Below is a small trained network, with its code and all its weights. Each question gives an input and a class and asks what happens when units are switched off, that is, made to give their printed mean instead of their output.

import numpy as np


def w(rows, s, z=0):
    codes = np.array(rows[::2]) - 128.0
    scale = np.full(codes.shape[1], s)
    scale[-1] = z or s
    return codes * scale


def norm(h):
    return h / np.sqrt((h * h).mean(-1, keepdims=True) + 1e-5)


def f(y):
    return np.maximum(y, 0)


def log_softmax(a):
    a = a - a.max(-1, keepdims=True)
    return a - np.log(np.exp(a).sum(-1, keepdims=True))


def net(x, mask):
    res = np.array(x, float).reshape(1, 8) / 4 @ E
    u = 0
    for l in range(3):
        y = f(norm(res) @ A[l][:, :-1].T + A[l][:, -1])
        res = res + np.where(mask[u : u + 12], y, B[l][:, -1]) @ B[l][:, :-1]
        u += 12
    return log_softmax(norm(res)[-1] @ U[:, :-1].T + U[:, -1])


A, B = {}, {}
E = w([
[147,56,5,64,92,128,103,208,229,101],'x0',
[118,130,70,184,83,172,119,8,170,92],'x1',
[120,106,140,124,122,64,96,108,96,57],'x2',
[108,191,69,155,183,118,74,148,129,128],'x3',
[106,43,76,77,207,119,145,57,62,191],'x4',
[163,176,143,62,204,155,176,96,167,46],'x5',
[255,181,101,73,68,159,80,99,60,147],'x6',
[128,128,125,126,128,125,130,130,126,130],'x7',
],0.0064)
A[0] = w([
[97,135,86,169,90,135,177,53,181,93,66],'0.n0',
[118,52,56,92,230,116,128,62,66,189,10],'0.n1',
[93,190,84,134,171,108,103,139,109,121,37],'0.n2',
[190,166,129,86,101,178,72,119,98,139,101],'0.n3',
[85,153,101,133,166,79,29,132,86,61,119],'0.n4',
[100,167,76,145,167,93,52,138,78,69,69],'0.n5',
[175,110,90,140,99,111,159,136,170,109,100],'0.n6',
[124,48,169,105,47,80,145,102,64,14,122],'0.n7',
[109,203,62,172,183,208,105,165,121,178,97],'0.n8',
[120,233,163,164,142,143,174,66,69,177,40],'0.n9',
[141,103,164,114,75,236,254,133,157,198,113],'0.n10',
[209,156,109,86,129,178,69,99,91,155,1],'0.n11',
],0.007,0.006)
B[0] = w([
[118,164,91,131,198,193,144,178,63,173,201],'0.n0',
[59,139,154,26,39,96,179,62,150,149,226],'0.n1',
[180,131,148,115,129,131,150,128,192,166,142],'0.n2',
[113,89,98,196,148,83,236,130,137,123,217],'0.n3',
[182,124,159,128,142,153,162,107,172,224,209],'0.n4',
[178,127,163,125,116,146,148,123,189,206,175],'0.n5',
[125,112,165,129,169,130,59,99,116,123,178],'0.n6',
[174,204,107,157,201,119,89,109,207,254,252],'0.n7',
[188,122,169,102,125,55,123,75,196,187,197],'0.n8',
[122,67,211,145,151,127,53,109,75,83,219],'0.n9',
[161,185,113,126,186,48,67,94,186,177,242],'0.n10',
[165,80,125,176,91,71,209,112,116,78,174],'0.n11',
],0.0075,0.004)
A[1] = w([
[92,135,84,150,106,159,110,44,116,110,104],'1.n0',
[138,91,19,69,112,149,139,174,202,147,112],'1.n1',
[180,164,147,51,187,204,200,74,136,22,24],'1.n2',
[186,122,63,96,75,145,112,161,130,119,45],'1.n3',
[126,129,177,62,145,44,130,254,80,108,76],'1.n4',
[69,81,118,170,27,187,72,172,67,196,12],'1.n5',
[128,145,88,177,102,156,100,30,167,110,92],'1.n6',
[151,249,180,197,57,145,81,200,184,47,102],'1.n7',
[54,122,156,128,158,97,142,143,167,181,92],'1.n8',
[99,119,69,193,101,205,116,58,138,87,38],'1.n9',
[133,65,116,192,14,110,116,100,79,208,59],'1.n10',
[231,163,98,91,46,136,123,122,28,126,4],'1.n11',
],0.0076,0.0042)
B[1] = w([
[150,134,150,94,121,157,159,209,103,158,168],'1.n0',
[133,112,223,159,125,136,58,99,74,100,254],'1.n1',
[103,224,124,115,121,45,106,205,95,98,184],'1.n2',
[110,84,151,176,130,127,145,109,138,82,162],'1.n3',
[162,160,76,143,131,254,155,125,97,164,194],'1.n4',
[90,207,139,89,141,75,111,168,115,68,154],'1.n5',
[159,129,143,103,157,141,147,187,90,184,206],'1.n6',
[44,59,113,31,91,95,170,37,82,214,228],'1.n7',
[183,165,108,177,97,144,166,109,131,96,231],'1.n8',
[162,115,135,97,144,189,172,202,84,164,158],'1.n9',
[130,235,141,99,156,89,138,172,131,64,219],'1.n10',
[106,81,94,210,92,119,228,66,155,70,166],'1.n11',
],0.0087,0.0056)
A[2] = w([
[33,108,122,55,96,99,177,106,130,134,72],'2.n0',
[25,73,145,208,192,155,196,166,173,114,60],'2.n1',
[123,161,126,147,159,132,207,110,40,209,183],'2.n2',
[79,176,111,21,210,58,157,139,125,14,48],'2.n3',
[101,212,105,100,117,84,145,217,100,64,73],'2.n4',
[154,38,125,107,109,133,49,188,151,48,80],'2.n5',
[8,101,118,195,169,141,223,161,214,80,44],'2.n6',
[146,35,58,82,109,146,56,171,207,66,159],'2.n7',
[147,50,1,36,85,137,63,167,186,68,192],'2.n8',
[59,165,118,232,62,69,116,187,130,222,111],'2.n9',
[190,144,169,132,175,28,122,105,216,143,145],'2.n10',
[160,188,192,124,116,151,152,94,76,131,254],'2.n11',
],0.006,0.0028)
B[2] = w([
[127,134,91,74,51,122,98,103,121,140,163],'2.n0',
[232,93,83,178,37,81,216,92,111,65,149],'2.n1',
[122,65,81,117,90,189,89,171,198,91,255],'2.n2',
[94,172,113,119,61,99,92,183,117,123,160],'2.n3',
[73,125,68,151,176,152,91,156,176,65,151],'2.n4',
[82,96,166,174,152,184,155,99,102,94,144],'2.n5',
[243,77,87,203,51,62,193,66,26,87,147],'2.n6',
[75,159,255,217,144,146,128,51,76,144,146],'2.n7',
[20,125,253,168,171,127,177,108,56,175,146],'2.n8',
[176,174,85,21,197,108,101,98,127,44,184],'2.n9',
[145,126,77,183,104,148,33,163,227,120,222],'2.n10',
[61,38,76,151,147,163,74,172,185,84,245],'2.n11',
],0.0054,0.0087)
U = w([
[49,106,136,36,62,88,181,78,92,186,127],'0',
[87,99,253,207,175,144,85,111,52,88,136],'1',
[189,115,82,219,87,84,216,117,124,49,105],'2',
[116,115,108,132,129,149,92,141,158,111,254],'3',
[96,217,109,98,161,71,87,190,136,66,109],'4',
[148,118,98,114,166,237,156,206,93,173,87],'5',
[179,130,163,140,157,107,99,113,200,190,73],'6',
[159,128,112,153,148,114,85,108,178,179,98],'7',
],0.011,0.0083)

Each question gives the input, the list of numbers given to net, and the class t.
The units are the neurons (one row each of A and B). Each row of codes is followed by its name. A weight is (code - 128) times the scale printed after its matrix; where a second scale follows, it is the last column's (A, B and U).
mask holds one flag per neuron, layer by layer. A switched-off neuron (its flag False) gives its mean, the last column of its row in B, instead of its output. The means were averaged over made-up inputs and are rounded, as every weight is.
A unit's drop is (log p(t) with every unit on - log p(t) with that unit switched off) / (log p(t) with every unit on - log p(t) with every unit switched off).
The circuit of an input: a set's keep is (log p(t) with only the set's units on - log p(t) with every unit switched off) / (log p(t) with every unit on - log p(t) with every unit switched off). Starting from the 12 units with the biggest drops (on a tie, the unit counted first), units are removed one at a time, each time the one whose removal leaves the highest keep (on an exact tie, the one counted first), for as long as the keep stays at least 0.8.
circuit, biggest first: the units of the circuit, biggest drop first
k most important neurons: the k neurons with the biggest drops, biggest first
k most important neurons of layer l: the k neurons of layer l with the biggest drops, biggest first
input [1,0,-5,-8,4,8,7,6], class 4: circuit, biggest first => [1.n2]
input [8,3,5,6,-6,7,8,6], class 1: 2 most important neurons => [2.n8; 1.n1]
input [-5,-1,8,4,6,8,-4,1], class 4: circuit, biggest first => [1.n2; 2.n3]
input [1,8,0,-5,-6,-7,7,-6], class 5: 3 most important neurons of layer 1 => [1.n6; 1.n9; 1.n0]
input [8,3,5,-4,8,7,-7,-3], class 0: 3 most important neurons of layer 0 => [0.n1; 0.n9; 0.n10]
input [-2,8,-7,0,-4,0,-3,-1], class 5: 2 most important neurons of layer 0 => [0.n0; 0.n7]
input [-3,-7,4,8,-8,2,8,-8], class 0: 2 most important neurons => [1.n7; 0.n7]
input [3,6,-2,-4,-7,-8,-3,-4], class 4: 2 most important neurons of layer 1 => [1.n5; 1.n10]
input [-6,8,8,4,7,3,0,-5], class 5: circuit, biggest first => [1.n0; 1.n6; 1.n1; 1.n9]
input [-4,2,7,5,2,-8,-6,2], class 4: circuit, biggest first => [1.n10; 2.n9]
input [-5,3,5,-8,5,8,-6,-4], class 4: circuit, biggest first => [1.n2; 2.n3; 1.n1]
input [-4,-8,-4,1,-5,7,-8,-8], class 2: circuit, biggest first => [2.n6; 2.n1; 1.n1]
input [-6,-5,-3,7,7,4,3,-3], class 0: 2 most important neurons => [0.n1; 0.n7]
input [3,-2,5,-5,1,-1,-4,2], class 6: circuit, biggest first => [0.n7]
input [-8,7,-6,4,8,-8,3,-6], class 0: 3 most important neurons => [0.n1; 1.n1; 0.n8]
input [3,0,-5,3,5,-7,-4,-5], class 4: 2 most important neurons => [1.n10; 1.n7]
input [2,7,-4,3,1,5,0,-6], class 5: circuit, biggest first => [1.n9; 1.n6]
input [-6,-4,8,0,-5,-3,1,6], class 7: 2 most important neurons of layer 0 => [0.n7; 0.n4]
input [7,0,4,-1,-5,6,-3,3], class 1: 2 most important neurons of layer 1 => [1.n1; 1.n10]
input [1,-3,6,3,7,4,4,2], class 0: circuit, biggest first => [0.n1]
input [-3,2,-7,-5,-4,2,7,-7], class 2: 2 most important neurons => [0.n11; 0.n7]
input [4,-4,3,1,-3,5,-5,0], class 2: 3 most important neurons => [1.n6; 1.n10; 2.n6]
input [7,3,4,8,0,-2,-1,-2], class 6: 3 most important neurons => [0.n4; 0.n5; 0.n8]
input [-1,7,-8,-5,4,0,8,-2], class 2: 3 most important neurons => [0.n11; 1.n11; 0.n7]
input [7,-2,2,6,1,-3,-7,7], class 1: 2 most important neurons of layer 0 => [0.n3; 0.n7]
input [-3,-2,3,7,5,2,-3,-1], class 6: 3 most important neurons => [1.n7; 0.n4; 0.n5]
input [7,6,4,7,-7,2,5,5], class 0: 2 most important neurons of layer 0 => [0.n7; 0.n10]
input [3,-2,-5,3,-5,0,0,-4], class 0: circuit, biggest first => [1.n7]
input [2,4,-7,-5,-4,3,7,-2], class 2: 2 most important neurons of layer 1 => [1.n11; 1.n3]
